Below is a small trained network, with its code and all its weights. Each question gives an input and a class and asks what happens when units are switched off, that is, made to give their printed mean instead of their output.

import numpy as np


def w(rows, s, z=0):
    codes = np.array(rows[::2]) - 128.0
    scale = np.full(codes.shape[1], s)
    scale[-1] = z or s
    return codes * scale


def f(y):
    return np.maximum(y, 0)


def log_softmax(a):
    a = a - a.max(-1, keepdims=True)
    return a - np.log(np.exp(a).sum(-1, keepdims=True))


def net(x, mask):
    res = np.array(x, float).reshape(1, 5) / 4 @ E
    y = f(res @ A[0][:, :-1].T + A[0][:, -1])
    res = res + np.where(mask, y, B[0][:, -1]) @ B[0][:, :-1]
    return log_softmax(res[-1] @ U[:, :-1].T + U[:, -1])


A, B = {}, {}
E = w([
[73,187,228,161,65,26,137,144,176,182,170],'x0',
[83,49,130,153,156,64,65,76,191,182,135],'x1',
[155,106,163,155,131,105,112,30,86,214,1],'x2',
[50,94,99,47,134,108,231,135,82,132,76],'x3',
[214,170,93,90,106,45,154,73,56,32,146],'x4',
],0.0067)
A[0] = w([
[150,95,142,153,134,129,71,77,137,249,27,25],'neuron 0',
[161,142,102,116,133,189,120,153,125,54,172,5],'neuron 1',
[143,113,106,107,136,181,169,124,82,105,87,44],'neuron 2',
[109,109,110,123,138,171,101,153,160,91,186,141],'neuron 3',
[211,146,132,151,121,38,60,89,143,98,184,84],'neuron 4',
[200,129,124,139,130,122,104,89,97,104,95,12],'neuron 5',
[53,31,88,117,158,163,97,133,173,138,146,29],'neuron 6',
[167,128,98,111,135,197,140,130,94,63,125,158],'neuron 7',
[155,122,109,121,128,162,137,132,110,95,129,144],'neuron 8',
[107,139,133,132,115,194,136,170,147,119,173,227],'neuron 9',
[109,185,166,149,114,174,164,183,134,160,125,81],'neuron 10',
[206,117,98,118,134,143,128,89,69,86,66,220],'neuron 11',
[114,147,145,141,129,100,119,138,152,152,179,118],'neuron 12',
[68,122,127,84,124,23,210,120,104,129,101,96],'neuron 13',
[130,116,108,114,139,151,148,129,88,99,91,107],'neuron 14',
[105,163,165,152,116,162,150,152,135,184,108,99],'neuron 15',
[127,118,101,107,128,170,162,124,87,113,81,95],'neuron 16',
[114,152,144,129,114,61,132,137,141,123,174,107],'neuron 17',
[94,123,117,95,121,52,197,121,96,102,109,111],'neuron 18',
[83,69,120,134,134,143,91,107,162,191,101,152],'neuron 19',
[116,115,128,129,132,106,125,108,129,144,110,100],'neuron 20',
],0.012,0.0026)
B[0] = w([
[19,99,173,218,141,223,112,122,85,84,93,255],'neuron 0',
[144,85,110,191,145,205,123,147,121,110,204,205],'neuron 1',
[131,140,125,84,115,143,194,143,148,79,80,199],'neuron 2',
[143,120,58,165,126,147,117,139,182,146,164,201],'neuron 3',
[255,145,191,151,117,63,72,121,124,124,71,211],'neuron 4',
[189,149,103,95,135,137,96,99,92,193,110,187],'neuron 5',
[123,136,22,105,134,92,110,107,196,180,72,207],'neuron 6',
[163,118,87,127,120,198,175,144,121,85,154,224],'neuron 7',
[155,119,116,121,144,162,151,140,125,107,140,180],'neuron 8',
[133,139,134,117,124,141,111,133,180,167,209,211],'neuron 9',
[119,143,209,59,129,136,109,144,138,178,177,186],'neuron 10',
[197,147,128,73,119,155,142,111,40,180,95,250],'neuron 11',
[129,126,161,94,128,95,158,148,181,63,96,176],'neuron 12',
[66,117,89,151,134,48,134,113,46,147,201,231],'neuron 13',
[136,133,139,101,130,133,189,139,133,97,100,186],'neuron 14',
[88,158,202,74,120,146,110,132,155,150,136,180],'neuron 15',
[114,136,125,74,119,130,167,125,137,66,81,195],'neuron 16',
[140,116,133,148,129,53,136,136,155,78,119,182],'neuron 17',
[84,102,102,145,137,64,179,122,72,126,153,213],'neuron 18',
[61,122,89,158,137,151,108,108,174,156,69,210],'neuron 19',
[99,148,115,164,125,138,106,136,94,127,140,156],'neuron 20',
],0.021,0.011)
U = w([
[197,97,83,195,167,227,121,206,157,101,246,2],'0',
[85,215,246,40,112,143,108,190,156,194,192,137],'1',
[74,109,106,153,145,3,181,110,32,137,196,235],'2',
[90,124,28,119,181,124,96,127,218,208,88,101],'3',
[252,193,161,145,126,138,72,71,26,194,71,179],'4',
[170,154,90,12,130,225,249,147,54,58,103,154],'5',
[206,159,203,205,109,31,65,161,171,33,114,77],'6',
[36,113,191,221,177,214,88,83,80,131,34,118],'7',
],0.0045,0.0011)

Each question gives the input, the list of numbers given to net, and the class t.
The units are the neurons (one row each of A and B). Each row of codes is followed by its name. A weight is (code - 128) times the scale printed after its matrix; where a second scale follows, it is the last column's (A, B and U).
mask holds one flag per neuron, in row order. A switched-off neuron (its flag False) gives its mean, the last column of its row in B, instead of its output. The means were averaged over made-up inputs and are rounded, as every weight is.
A unit's drop is (log p(t) with every unit on - log p(t) with that unit switched off) / (log p(t) with every unit on - log p(t) with every unit switched off).
The circuit of an input: a set's keep is (log p(t) with only the set's units on - log p(t) with every unit switched off) / (log p(t) with every unit on - log p(t) with every unit switched off). Starting from the 12 units with the biggest drops (on a tie, the unit counted first), units are removed one at a time, each time the one whose removal leaves the highest keep (on an exact tie, the one counted first), for as long as the keep stays at least 0.8.
circuit, biggest first: the units of the circuit, biggest drop first
most important unit: the unit with the biggest drop
k most important neurons: the k neurons with the biggest drops, biggest first
drop of u: that unit's drop, to one decimal
input [5,0,-5,8,-6], class 1: 3 most important neurons -> [neuron 10; neuron 15; neuron 9]
input [7,3,3,6,1], class 2: most important neuron -> [neuron 13]
input [-6,0,-4,7,-6], class 3: 2 most important neurons -> [neuron 6; neuron 11]
input [-6,8,0,-5,0], class 3: 4 most important neurons -> [neuron 6; neuron 3; neuron 1; neuron 19]
input [4,1,-4,-8,-8], class 1: 4 most important neurons -> [neuron 10; neuron 15; neuron 9; neuron 12]
input [4,-6,-8,5,1], class 2: 3 most important neurons -> [neuron 18; neuron 13; neuron 17]
input [5,5,5,-3,6], class 6: 2 most important neurons -> [neuron 4; neuron 11]
input [3,-4,-3,0,6], class 2: circuit, biggest first -> [neuron 18; neuron 2]
input [4,3,6,1,4], class 7: 2 most important neurons -> [neuron 0; neuron 9]
input [7,0,-7,7,-8], class 1: 2 most important neurons -> [neuron 10; neuron 15]
input [-4,-4,1,-7,2], class 4: 2 most important neurons -> [neuron 4; neuron 5]
input [1,-5,1,7,-2], class 2: 2 most important neurons -> [neuron 13; neuron 18]
input [1,3,3,-4,1], class 7: 2 most important neurons -> [neuron 0; neuron 11]
input [-5,-2,6,-8,0], class 4: most important unit -> neuron 11
input [5,6,0,-6,8], class 6: drop of neuron 7 -> 0.0
input [-2,1,-7,2,-7], class 3: drop of neuron 6 -> 0.7
input [-5,8,-1,-3,-6], class 3: drop of neuron 6 -> 4.0
